Below are the code and all the weights of a small trained network. Each question names an input and a target symbol and asks about switching units off, where a switched-off unit gives its printed mean instead of its output.

import numpy as np


def w(rows, s, z=0):
    codes = np.array(rows[::2]) - 128.0
    scale = np.full(codes.shape[1], s)
    scale[-1] = z or s
    return codes * scale


def norm(h):
    return h / np.sqrt((h * h).mean(-1, keepdims=True) + 1e-5)


def f(y):
    return y / 2 * (1 + np.tanh(0.7978845608 * (y + 0.044715 * y**3)))


def softmax(a):
    e = np.exp(a - a.max(-1, keepdims=True))
    return e / e.sum(-1, keepdims=True)


def log_softmax(a):
    a = a - a.max(-1, keepdims=True)
    return a - np.log(np.exp(a).sum(-1, keepdims=True))


def net(x, mask):
    ids = ['αγεζηθξτφω'.index(c) for c in x.split()]
    T = len(ids)
    res = E[ids] + P[:T]
    r = norm(res)
    for j in range(3):
        rows = slice(2 * j, 2 * j + 2)
        q, k, v = (r @ M[0][rows].T for M in (Q, K, V))
        z = softmax(np.where(np.tri(T) > 0, q @ k.T / 2**0.5, -1e9)) @ v
        o = O[0][rows]
        res = res + np.where(mask[j], z, o[:, -1]) @ o[:, :-1]
    y = f(norm(res) @ A[0][:, :-1].T + A[0][:, -1])
    res = res + np.where(mask[3:11], y, B[0][:, -1]) @ B[0][:, :-1]
    return log_softmax(norm(res)[-1] @ U[:, :-1].T + U[:, -1])


Q, K, V, O, A, B = {}, {}, {}, {}, {}, {}
E = w([
[99,128,116,26,81],'α',
[132,201,73,127,192],'γ',
[223,212,180,139,100],'ε',
[99,81,146,165,70],'ζ',
[195,150,75,109,108],'η',
[128,125,172,80,62],'θ',
[4,205,167,55,223],'ξ',
[147,25,133,154,132],'τ',
[189,107,24,184,167],'φ',
[165,74,220,146,123],'ω',
],0.021)
P = w([
[160,189,190,146,254],'0',
[187,145,191,118,204],'1',
[149,134,201,120,179],'2',
[126,126,203,114,166],'3',
[95,105,211,122,141],'4',
[105,133,225,116,157],'5',
],0.0077)
Q[0] = w([
[104,87,228,162,42],'H0',
[121,140,112,39,105],'H0',
[109,145,123,2,141],'H1',
[108,179,73,74,178],'H1',
[131,141,129,127,150],'H2',
[177,87,150,132,119],'H2',
],0.035)
K[0] = w([
[129,26,227,135,55],'H0',
[151,175,88,3,39],'H0',
[110,222,94,24,60],'H1',
[80,174,3,84,77],'H1',
[151,142,101,102,129],'H2',
[154,99,185,158,164],'H2',
],0.024)
V[0] = w([
[11,180,144,120,181],'H0',
[94,88,122,126,113],'H0',
[92,137,66,139,6],'H1',
[113,199,126,126,122],'H1',
[66,207,69,136,39],'H2',
[135,70,90,117,109],'H2',
],0.016)
O[0] = w([
[181,147,131,197,175,98],'H0',
[138,132,163,106,172,138],'H0',
[152,73,112,153,197,52],'H1',
[123,85,88,121,108,84],'H1',
[98,178,138,121,10,6],'H2',
[150,127,168,133,158,139],'H2',
],0.014,0.019)
A[0] = w([
[140,137,5,151,137,71],'N0',
[111,105,116,127,199,72],'N1',
[22,184,109,157,149,66],'N2',
[88,103,200,90,82,152],'N3',
[166,57,133,120,85,166],'N4',
[195,161,103,181,63,141],'N5',
[158,177,84,62,137,223],'N6',
[127,96,65,128,169,1],'N7',
],0.02,0.0038)
B[0] = w([
[179,139,116,136,5,158],'N0',
[101,90,98,104,186,250],'N1',
[74,155,58,174,116,139],'N2',
[175,197,161,174,56,184],'N3',
[138,179,88,102,157,147],'N4',
[164,129,132,110,228,153],'N5',
[98,67,155,110,194,205],'N6',
[96,110,160,210,121,152],'N7',
],0.022,0.012)
U = w([
[81,142,120,138,103,20],'α',
[185,168,44,172,123,189],'γ',
[74,142,125,141,102,1],'ε',
[74,137,116,115,90,18],'ζ',
[132,129,77,16,67,52],'η',
[138,208,207,120,90,126],'θ',
[6,237,77,182,159,17],'ξ',
[106,120,131,94,209,201],'τ',
[140,51,106,155,47,109],'φ',
[80,98,74,145,113,46],'ω',
],0.015,0.0053)

Each question gives the input, a string of symbols that net reads in full, and the target symbol t.
The units are the heads (2 rows each of Q, K, V and O) and the neurons (one row each of A and B). Each row of codes is followed by its name. A weight is (code - 128) times the scale printed after its matrix; where a second scale follows, it is the last column's (O, A, B and U).
mask holds one flag per unit, heads first, then neurons. A switched-off unit (its flag False) gives its mean, the last column of its rows in O or B, instead of its output. The means were averaged over made-up inputs and are rounded, as every weight is.
A unit's drop is (log p(t) with every unit on - log p(t) with that unit switched off) / (log p(t) with every unit on - log p(t) with every unit switched off).
The circuit of an input: a set's keep is (log p(t) with only the set's units on - log p(t) with every unit switched off) / (log p(t) with every unit on - log p(t) with every unit switched off). Starting from all 11 units, units are removed one at a time, each time the one whose removal leaves the highest keep (on an exact tie, the one counted first), for as long as the keep stays at least 0.8.
circuit, biggest first: the units of the circuit, biggest drop first
top k neurons: the k neurons with the biggest drops, biggest first
heads that matter: for each layer, one digit per head in row order, 1 if its drop is at least 0.15 and else 0, layers parted by /
drop of u: that unit's drop, to one decimal
input τ φ α α γ φ, target γ: top 2 neurons => N6, N0
input φ α η, target η: top 4 neurons => N4, N0, N1, N5
input γ τ ζ ζ, target θ: circuit, biggest first => H1, N3
input ω τ ω, target θ: top 2 neurons => N3, N6
input τ ω τ θ γ η, target γ: top neuron => N0
input η α ε τ α ε, target θ: top 3 neurons => N1, N3, N5
input θ τ ω ζ φ ζ, target θ: top 3 neurons => N3, N6, N5
input α τ α ε ε, target θ: circuit, biggest first => H0, N3
input ζ τ γ, target γ: heads that matter => 100
input α φ η, target η: top 2 neurons => N4, N1
input θ α α α φ φ, target φ: heads that matter => 001
input α τ τ ζ ζ ξ, target ξ: heads that matter => 001
input ζ γ θ φ, target γ: top 2 neurons => N0, N5
input α θ θ, target θ: drop of N3 => 0.2
input τ ζ τ α τ ξ, target ξ: drop of N2 => 0.4
input ζ θ θ, target θ: drop of N3 => 0.3
input η α φ, target φ: drop of H0 => 0.0
